Here is a tiny trained network, its code and every weight. The questions are about switching its units off for an input and a class, where a switched-off unit gives its printed mean instead of its output.

import numpy as np


def w(rows, s, z=0):
    codes = np.array(rows[::2]) - 128.0
    scale = np.full(codes.shape[1], s)
    scale[-1] = z or s
    return codes * scale


def norm(h):
    return h / np.sqrt((h * h).mean(-1, keepdims=True) + 1e-5)


def f(y):
    return np.maximum(y, 0)


def log_softmax(a):
    a = a - a.max(-1, keepdims=True)
    return a - np.log(np.exp(a).sum(-1, keepdims=True))


def net(x, mask):
    res = np.array(x, float).reshape(1, 8) / 4 @ E
    u = 0
    for l in range(2):
        y = f(norm(res) @ A[l][:, :-1].T + A[l][:, -1])
        res = res + np.where(mask[u : u + 6], y, B[l][:, -1]) @ B[l][:, :-1]
        u += 6
    return log_softmax(norm(res)[-1] @ U[:, :-1].T + U[:, -1])


A, B = {}, {}
E = w([
[90,108,160,86,138,71,109,144,231,78,115,129],'x0',
[66,118,253,48,93,139,68,126,53,28,47,126],'x1',
[134,117,101,214,131,124,248,72,52,116,178,100],'x2',
[93,194,107,121,153,115,139,161,192,62,138,63],'x3',
[136,109,73,35,83,135,119,130,170,89,220,87],'x4',
[112,117,152,70,144,206,129,150,164,104,157,33],'x5',
[165,123,121,78,160,133,216,107,103,184,202,166],'x6',
[88,107,152,117,145,127,238,158,136,146,84,159],'x7',
],0.0067)
A[0] = w([
[56,133,186,109,36,149,90,79,45,79,130,120,154],'L0N1',
[74,199,91,183,198,105,92,195,254,133,73,117,154],'L0N2',
[120,128,169,152,125,77,23,110,41,114,155,179,26],'L0N3',
[132,104,125,75,108,129,85,247,153,113,226,8,78],'L0N4',
[174,132,43,251,106,195,224,175,50,124,127,145,38],'L0N5',
[196,116,118,87,105,92,135,130,62,237,168,229,4],'L0N6',
],0.0054,0.0026)
B[0] = w([
[51,118,134,60,102,214,90,162,128,159,57,147,254],'L0N1',
[195,71,249,114,113,86,81,147,218,183,153,141,227],'L0N2',
[203,109,173,206,58,98,219,185,71,117,98,120,194],'L0N3',
[100,200,25,95,166,170,102,85,147,132,112,82,229],'L0N4',
[194,89,44,58,153,175,129,99,117,155,52,65,246],'L0N5',
[151,132,135,94,138,70,153,216,167,93,205,254,206],'L0N6',
],0.0082,0.0053)
A[1] = w([
[128,117,166,162,146,79,105,181,173,219,130,180,2],'L1N1',
[101,114,38,112,126,185,213,65,137,201,153,95,66],'L1N2',
[53,147,173,96,80,143,177,154,80,125,27,117,180],'L1N3',
[2,88,132,80,146,136,235,114,197,106,173,130,200],'L1N4',
[136,143,114,132,40,143,171,121,122,224,214,199,211],'L1N5',
[113,216,130,85,169,172,117,201,173,97,95,110,74],'L1N6',
],0.007,0.0016)
B[1] = w([
[163,112,145,187,151,12,130,145,169,105,107,99,195],'L1N1',
[165,121,85,146,167,141,146,117,37,81,83,106,235],'L1N2',
[87,159,165,140,87,122,209,124,144,99,136,175,254],'L1N3',
[203,176,112,177,141,103,129,186,114,96,148,153,194],'L1N4',
[145,175,169,108,140,110,164,182,60,78,221,153,208],'L1N5',
[109,157,108,115,88,135,74,73,122,114,197,130,208],'L1N6',
],0.011,0.007)
U = w([
[177,163,196,131,127,41,185,205,112,97,208,233,225],'0',
[171,39,202,188,193,34,48,110,218,229,62,69,124],'1',
[22,89,200,122,51,210,178,80,22,124,2,166,145],'2',
[207,133,18,119,227,187,178,98,21,137,173,52,215],'3',
[16,15,140,175,187,179,77,33,89,253,199,150,1],'4',
[30,165,131,14,71,220,11,76,198,96,172,45,192],'5',
],0.0076,0.0044)

Each question gives the input, the list of numbers given to net, and the class t.
The units are the neurons (one row each of A and B). Each row of codes is followed by its name. A weight is (code - 128) times the scale printed after its matrix; where a second scale follows, it is the last column's (A, B and U).
mask holds one flag per neuron, layer by layer. A switched-off neuron (its flag False) gives its mean, the last column of its row in B, instead of its output. The means were averaged over made-up inputs and are rounded, as every weight is.
A unit's drop is (log p(t) with every unit on - log p(t) with that unit switched off) / (log p(t) with every unit on - log p(t) with every unit switched off).
The circuit of an input: a set's keep is (log p(t) with only the set's units on - log p(t) with every unit switched off) / (log p(t) with every unit on - log p(t) with every unit switched off). Starting from all 12 units, units are removed one at a time, each time the one whose removal leaves the highest keep (on an exact tie, the one counted first), for as long as the keep stays at least 0.8.
units of the circuit, in order: the units of the circuit, biggest drop first
top k neurons: the k neurons with the biggest drops, biggest first
top k neurons in layer l: the k neurons of layer l with the biggest drops, biggest first
drop of u: that unit's drop, to one decimal
input [5,-2,5,-6,-1,3,-7,-7], class 2: units of the circuit, in order : [L1N1, L1N4]
input [7,-2,-1,-5,-5,0,1,5], class 1: top 3 neurons in layer 0 : [L0N2, L0N1, L0N3]
input [-1,-7,1,6,6,-4,-5,-6], class 5: units of the circuit, in order : [L0N2, L0N4, L1N4]
input [4,-6,-6,7,5,-4,-5,-3], class 1: top 2 neurons : [L0N2, L1N1]
input [1,-2,3,1,-8,6,-6,-7], class 1: units of the circuit, in order : [L0N2]
input [2,-3,2,3,5,-2,-2,5], class 3: top 2 neurons in layer 0 : [L0N6, L0N4]
input [-2,0,7,-4,-2,-8,-4,7], class 3: top 3 neurons in layer 0 : [L0N5, L0N1, L0N2]
input [2,6,3,3,1,-2,-2,-6], class 2: top 2 neurons : [L0N3, L1N3]
input [8,0,1,-5,1,8,0,4], class 3: top 2 neurons : [L0N4, L1N4]
input [-3,7,3,3,-4,6,7,-3], class 2: top 2 neurons in layer 0 : [L0N6, L0N1]
input [-7,7,8,5,4,-3,0,2], class 2: top 2 neurons in layer 0 : [L0N1, L0N4]
input [0,-8,-8,-7,2,8,-7,3], class 1: top 3 neurons : [L0N2, L1N1, L0N1]
input [2,8,5,-2,6,-1,-5,-5], class 2: drop of L1N3 : 0.3
input [-1,8,-7,5,-3,-4,7,-5], class 2: drop of L1N4 : 0.1
input [4,-6,5,3,-5,5,-2,-4], class 1: drop of L0N2 : 1.2
